Here is a tiny trained network, its code and every weight. The questions are about switching its units off for an input and a target symbol, where a switched-off unit gives its printed mean instead of its output.

import numpy as np


def w(rows, s, z=0):
    codes = np.array(rows[::2]) - 128.0
    scale = np.full(codes.shape[1], s)
    scale[-1] = z or s
    return codes * scale


def f(y):
    return np.maximum(y, 0)


def softmax(a):
    e = np.exp(a - a.max(-1, keepdims=True))
    return e / e.sum(-1, keepdims=True)


def log_softmax(a):
    a = a - a.max(-1, keepdims=True)
    return a - np.log(np.exp(a).sum(-1, keepdims=True))


def net(x, mask):
    ids = ['ΓΘΩαβδζημπσφ'.index(c) for c in x.split()]
    T = len(ids)
    res = E[ids] + P[:T]
    u = 0
    for l in range(3):
        q, k, v = (res @ M[l].T for M in (Q, K, V))
        z = softmax(np.where(np.tri(T) > 0, q @ k.T / 3**0.5, -1e9)) @ v
        res = res + np.where(mask[u], z, O[l][:, -1]) @ O[l][:, :-1]
        u += 1
        y = f(res @ A[l][:, :-1].T + A[l][:, -1])
        res = res + np.where(mask[u : u + 8], y, B[l][:, -1]) @ B[l][:, :-1]
        u += 8
    return log_softmax(res[-1] @ U[:, :-1].T + U[:, -1])


Q, K, V, O, A, B = {}, {}, {}, {}, {}, {}
E = w([
[15,118,132,167],'Γ',
[78,55,105,115],'Θ',
[106,115,196,229],'Ω',
[116,110,194,171],'α',
[97,63,216,94],'β',
[80,142,109,32],'δ',
[204,74,161,99],'ζ',
[77,131,45,119],'η',
[94,118,181,150],'μ',
[177,114,59,104],'π',
[166,111,167,49],'σ',
[131,248,119,123],'φ',
],0.014)
P = w([
[167,132,101,187],'0',
[85,148,169,9],'1',
[171,141,104,190],'2',
[105,115,178,60],'3',
[169,145,119,192],'4',
[121,96,175,81],'5',
],0.011)
Q[0] = w([
[46,153,8,149],'0.h0',
[178,88,60,12],'0.h0',
[153,206,78,134],'0.h0',
],0.012)
K[0] = w([
[39,102,23,127],'0.h0',
[250,80,59,80],'0.h0',
[101,179,73,96],'0.h0',
],0.015)
V[0] = w([
[19,112,93,153],'0.h0',
[132,254,72,157],'0.h0',
[123,136,153,122],'0.h0',
],0.0059)
O[0] = w([
[80,191,32,230,85],'0.h0',
[241,146,208,254,252],'0.h0',
[121,81,126,130,130],'0.h0',
],0.0053,0.0021)
A[0] = w([
[90,186,99,55,93],'0.n0',
[2,136,125,77,38],'0.n1',
[190,178,177,80,120],'0.n2',
[82,175,43,128,89],'0.n3',
[89,141,207,7,3],'0.n4',
[122,160,59,124,88],'0.n5',
[168,180,57,24,82],'0.n6',
[204,51,24,189,41],'0.n7',
],0.0069,0.0045)
B[0] = w([
[77,133,182,155,195],'0.n0',
[217,107,201,123,174],'0.n1',
[151,185,66,109,254],'0.n2',
[189,159,103,102,165],'0.n3',
[86,175,22,239,216],'0.n4',
[166,129,119,118,150],'0.n5',
[50,93,165,144,211],'0.n6',
[190,2,127,134,175],'0.n7',
],0.0074,0.0037)
Q[1] = w([
[151,77,90,81],'1.h0',
[173,138,136,2],'1.h0',
[118,156,205,132],'1.h0',
],0.0073)
K[1] = w([
[135,99,97,54],'1.h0',
[192,176,51,2],'1.h0',
[122,167,152,159],'1.h0',
],0.0076)
V[1] = w([
[126,226,160,160],'1.h0',
[146,163,60,24],'1.h0',
[150,254,115,116],'1.h0',
],0.0049)
O[1] = w([
[140,5,4,32,226],'1.h0',
[239,146,218,104,129],'1.h0',
[183,20,72,29,252],'1.h0',
],0.0037,0.003)
A[1] = w([
[76,23,95,102,121],'1.n0',
[223,98,168,151,2],'1.n1',
[120,12,105,41,157],'1.n2',
[208,154,154,204,140],'1.n3',
[78,146,81,49,38],'1.n4',
[97,65,82,228,107],'1.n5',
[120,255,153,206,83],'1.n6',
[175,137,243,119,193],'1.n7',
],0.0089,0.0041)
B[1] = w([
[154,153,230,207,194],'1.n0',
[34,74,209,82,172],'1.n1',
[132,194,218,212,233],'1.n2',
[117,41,50,107,253],'1.n3',
[108,60,206,189,175],'1.n4',
[133,207,78,212,194],'1.n5',
[2,39,132,105,229],'1.n6',
[130,172,106,74,185],'1.n7',
],0.0083,0.0047)
Q[2] = w([
[235,207,173,222],'2.h0',
[45,83,77,34],'2.h0',
[48,254,201,128],'2.h0',
],0.0072)
K[2] = w([
[99,55,80,117],'2.h0',
[169,229,197,169],'2.h0',
[97,1,111,229],'2.h0',
],0.0083)
V[2] = w([
[217,73,184,144],'2.h0',
[55,201,5,3],'2.h0',
[41,137,26,63],'2.h0',
],0.0035)
O[2] = w([
[166,100,150,164,71],'2.h0',
[54,113,3,60,106],'2.h0',
[88,134,74,54,244],'2.h0',
],0.0052,0.0011)
A[2] = w([
[187,93,83,74,39],'2.n0',
[148,123,195,111,167],'2.n1',
[89,145,130,98,101],'2.n2',
[80,153,153,70,129],'2.n3',
[70,143,196,107,44],'2.n4',
[247,174,113,65,86],'2.n5',
[141,190,131,136,201],'2.n6',
[69,119,165,142,1],'2.n7',
],0.012,0.0085)
B[2] = w([
[44,143,148,161,166],'2.n0',
[96,114,109,61,255],'2.n1',
[150,93,152,127,156],'2.n2',
[151,127,184,158,217],'2.n3',
[144,16,125,209,211],'2.n4',
[178,92,65,194,160],'2.n5',
[129,193,138,114,255],'2.n6',
[174,250,54,22,150],'2.n7',
],0.012,0.0048)
U = w([
[233,164,116,105,226],'Γ',
[192,145,53,174,143],'Θ',
[58,79,244,180,163],'Ω',
[219,2,126,215,85],'α',
[45,82,42,69,155],'β',
[99,88,112,227,2],'δ',
[178,162,153,227,52],'ζ',
[119,135,115,159,79],'η',
[133,111,117,176,80],'μ',
[56,194,97,157,50],'π',
[169,36,128,60,99],'σ',
[66,249,149,39,244],'φ',
],0.0091,0.0052)

Each question gives the input, a string of symbols that net reads in full, and the target symbol t.
The units are the heads (3 rows each of Q, K, V and O) and the neurons (one row each of A and B). Each row of codes is followed by its name. A weight is (code - 128) times the scale printed after its matrix; where a second scale follows, it is the last column's (O, A, B and U).
mask holds one flag per unit, layer by layer, with each layer's heads first. A switched-off unit (its flag False) gives its mean, the last column of its rows in O or B, instead of its output. The means were averaged over made-up inputs and are rounded, as every weight is.
A unit's drop is (log p(t) with every unit on - log p(t) with that unit switched off) / (log p(t) with every unit on - log p(t) with every unit switched off).
The circuit of an input: a set's keep is (log p(t) with only the set's units on - log p(t) with every unit switched off) / (log p(t) with every unit on - log p(t) with every unit switched off). Starting from the 12 units with the biggest drops (on a tie, the unit counted first), units are removed one at a time, each time the one whose removal leaves the highest keep (on an exact tie, the one counted first), for as long as the keep stays at least 0.8.
units of the circuit, in order: the units of the circuit, biggest drop first
unit that matters most: the unit with the biggest drop
k most important neurons: the k neurons with the biggest drops, biggest first
k most important neurons of layer l: the k neurons of layer l with the biggest drops, biggest first
input φ μ φ ζ δ, target φ: units of the circuit, in order	(2.n4, 1.n3)
input π μ ζ, target σ: 3 most important neurons	(1.n1, 0.n4, 2.n1)
input π φ Θ, target ζ: 2 most important neurons of layer 1	(1.n5, 1.n3)
input φ φ φ β φ ζ, target Ω: 2 most important neurons	(1.n2, 2.n4)
input σ φ Θ π η, target Θ: unit that matters most	1.n5
input Ω β ζ φ, target Ω: 3 most important neurons	(2.n4, 2.n3, 1.n6)
input ζ η φ Ω φ π, target Ω: units of the circuit, in order	(0.h0, 1.n2)
input φ ζ ζ Θ φ φ, target Γ: 2 most important neurons	(2.n5, 0.n4)
input φ π Γ, target π: units of the circuit, in order	(1.n5, 0.h0, 2.n4)
input σ η Ω φ φ, target β: units of the circuit, in order	(1.n6, 1.n3, 1.n2)
input π σ Ω φ σ π, target φ: 2 most important neurons	(1.n2, 2.n1)
input Γ φ σ, target Γ: 3 most important neurons	(2.n5, 1.n6, 1.n2)
input β π ζ π φ ζ, target φ: 3 most important neurons	(0.n4, 1.n6, 1.n2)
input Ω Ω φ η, target Ω: 2 most important neurons of layer 0	(0.n4, 0.n2)
input φ φ δ φ η, target Θ: 2 most important neurons	(1.n5, 1.n6)
input δ Ω ζ φ, target Ω: unit that matters most	1.n6
input π Ω ζ, target σ: 3 most important neurons of layer 1	(1.n1, 1.n5, 1.n6)
input Γ Ω φ φ η η, target φ: 3 most important neurons of layer 1	(1.n6, 1.n3, 1.n2)
input π φ Θ φ π π, target Γ: 2 most important neurons	(1.n6, 2.n5)
input μ η φ δ, target Ω: most important neuron of layer 2	(2.n4)
input φ φ ζ φ Ω, target δ: 3 most important neurons of layer 1	(1.n5, 1.n6, 1.n3)
input π Θ η δ μ π, target φ: 3 most important neurons of layer 2	(2.n4, 2.n1, 2.n6)
input φ φ μ ζ η η, target φ: 4 most important neurons of layer 1	(1.n6, 1.n3, 1.n2, 1.n1)
